Below is a small trained network, with its code and all its weights. Each question gives an input and a class and asks what happens when units are switched off, that is, made to give their printed mean instead of their output.

import numpy as np


def w(rows, s, z=0):
    codes = np.array(rows[::2]) - 128.0
    scale = np.full(codes.shape[1], s)
    scale[-1] = z or s
    return codes * scale


def norm(h):
    return h / np.sqrt((h * h).mean(-1, keepdims=True) + 1e-5)


def f(y):
    return y / 2 * (1 + np.tanh(0.7978845608 * (y + 0.044715 * y**3)))


def log_softmax(a):
    a = a - a.max(-1, keepdims=True)
    return a - np.log(np.exp(a).sum(-1, keepdims=True))


def net(x, mask):
    res = np.array(x, float).reshape(1, 3) / 4 @ E
    u = 0
    for l in range(4):
        y = f(norm(res) @ A[l][:, :-1].T + A[l][:, -1])
        res = res + np.where(mask[u : u + 8], y, B[l][:, -1]) @ B[l][:, :-1]
        u += 8
    return log_softmax(norm(res)[-1] @ U[:, :-1].T + U[:, -1])


A, B = {}, {}
E = w([
[58,254,45,133],'x0',
[16,132,176,131],'x1',
[172,165,190,216],'x2',
],0.0085)
A[0] = w([
[134,174,172,141,143],'L0N0',
[114,254,176,85,251],'L0N1',
[114,174,89,90,136],'L0N2',
[179,101,108,194,167],'L0N3',
[135,89,115,165,96],'L0N4',
[148,161,160,91,120],'L0N5',
[105,64,76,53,112],'L0N6',
[159,109,91,139,128],'L0N7',
],0.0092,0.003)
B[0] = w([
[64,77,183,214,156],'L0N0',
[139,74,134,185,253],'L0N1',
[180,66,117,101,179],'L0N2',
[177,61,59,140,185],'L0N3',
[120,156,90,170,129],'L0N4',
[126,177,153,164,125],'L0N5',
[153,253,211,112,205],'L0N6',
[141,63,77,123,143],'L0N7',
],0.0063,0.0041)
A[1] = w([
[129,191,243,157,88],'L1N0',
[96,81,146,150,77],'L1N1',
[107,81,110,121,114],'L1N2',
[216,223,130,66,73],'L1N3',
[194,144,105,115,34],'L1N4',
[104,159,132,254,91],'L1N5',
[66,54,57,65,252],'L1N6',
[186,75,175,189,153],'L1N7',
],0.0082,0.0037)
B[1] = w([
[204,187,100,184,172],'L1N0',
[137,88,166,145,139],'L1N1',
[121,187,139,99,132],'L1N2',
[131,95,125,198,156],'L1N3',
[139,113,98,132,128],'L1N4',
[146,197,96,131,209],'L1N5',
[181,197,167,178,236],'L1N6',
[173,254,198,133,255],'L1N7',
],0.006,0.0041)
A[2] = w([
[132,155,119,23,163],'L2N0',
[158,147,82,168,252],'L2N1',
[143,2,213,107,2],'L2N2',
[98,153,78,153,49],'L2N3',
[65,66,117,88,145],'L2N4',
[89,188,154,162,104],'L2N5',
[104,97,94,13,151],'L2N6',
[70,123,200,140,144],'L2N7',
],0.013,0.0039)
B[2] = w([
[174,116,146,235,190],'L2N0',
[134,82,138,89,254],'L2N1',
[150,171,186,58,215],'L2N2',
[90,193,148,52,154],'L2N3',
[156,91,136,191,128],'L2N4',
[183,90,116,82,216],'L2N5',
[169,185,171,254,172],'L2N6',
[116,59,102,123,212],'L2N7',
],0.0094,0.0057)
A[3] = w([
[92,206,13,108,199],'L3N0',
[6,79,190,138,161],'L3N1',
[203,113,172,91,184],'L3N2',
[132,121,178,177,27],'L3N3',
[173,177,202,140,6],'L3N4',
[134,47,107,55,66],'L3N5',
[99,141,111,2,32],'L3N6',
[116,84,238,112,116],'L3N7',
],0.0091,0.0026)
B[3] = w([
[126,104,195,69,190],'L3N0',
[250,62,64,141,161],'L3N1',
[22,128,96,128,253],'L3N2',
[125,170,96,134,151],'L3N3',
[118,152,141,141,192],'L3N4',
[96,161,109,174,148],'L3N5',
[138,174,137,141,151],'L3N6',
[149,156,76,88,212],'L3N7',
],0.013,0.0061)
U = w([
[152,168,220,10,175],'0',
[167,203,164,254,155],'1',
[195,18,52,105,177],'2',
[33,143,77,155,114],'3',
[86,83,152,142,1],'4',
],0.015,0.0083)

Each question gives the input, the list of numbers given to net, and the class t.
The units are the neurons (one row each of A and B). Each row of codes is followed by its name. A weight is (code - 128) times the scale printed after its matrix; where a second scale follows, it is the last column's (A, B and U).
mask holds one flag per neuron, layer by layer. A switched-off neuron (its flag False) gives its mean, the last column of its row in B, instead of its output. The means were averaged over made-up inputs and are rounded, as every weight is.
A unit's drop is (log p(t) with every unit on - log p(t) with that unit switched off) / (log p(t) with every unit on - log p(t) with every unit switched off).
The circuit of an input: a set's keep is (log p(t) with only the set's units on - log p(t) with every unit switched off) / (log p(t) with every unit on - log p(t) with every unit switched off). Starting from the 12 units with the biggest drops (on a tie, the unit counted first), units are removed one at a time, each time the one whose removal leaves the highest keep (on an exact tie, the one counted first), for as long as the keep stays at least 0.8.
units of the circuit, in order: the units of the circuit, biggest drop first
top k neurons: the k neurons with the biggest drops, biggest first
top k neurons in layer l: the k neurons of layer l with the biggest drops, biggest first
input [-6,-6,0], class 0: top 3 neurons => L2N2; L3N1; L2N7
input [7,5,-4], class 0: top neuron => L3N0
input [-7,-6,5], class 0: units of the circuit, in order => L2N2; L3N1; L2N0
input [-4,5,1], class 2: units of the circuit, in order => L2N7; L3N1
input [4,-5,4], class 2: top 3 neurons => L2N1; L2N2; L0N3
input [8,-1,-7], class 0: top 2 neurons => L3N0; L1N6
input [3,1,1], class 3: top 4 neurons => L2N5; L0N1; L0N6; L2N1
input [5,6,-5], class 2: top 2 neurons => L3N1; L1N7
input [0,3,-4], class 1: top 2 neurons => L2N0; L1N7
input [5,-5,-7], class 1: units of the circuit, in order => L2N0; L2N6
input [0,-5,4], class 2: top 3 neurons in layer 2 => L2N1; L2N6; L2N0
input [-3,-1,3], class 3: top 2 neurons => L3N2; L2N0
input [4,-5,-5], class 1: top 2 neurons in layer 1 => L1N0; L1N5
input [1,5,-6], class 1: units of the circuit, in order => L2N6
input [-7,0,7], class 0: top 2 neurons in layer 2 => L2N0; L2N2
input [-4,8,-7], class 2: top 2 neurons in layer 0 => L0N3; L0N2
input [0,8,7], class 2: top 2 neurons in layer 0 => L0N6; L0N0
input [8,8,-5], class 0: top 3 neurons => L3N0; L1N6; L2N3
input [-3,-1,-2], class 3: top 3 neurons => L3N2; L1N3; L3N0
input [3,4,-5], class 1: top neuron => L2N0
input [-6,8,7], class 2: top 2 neurons in layer 2 => L2N7; L2N6
input [-4,-4,-5], class 1: top 2 neurons in layer 0 => L0N1; L0N0
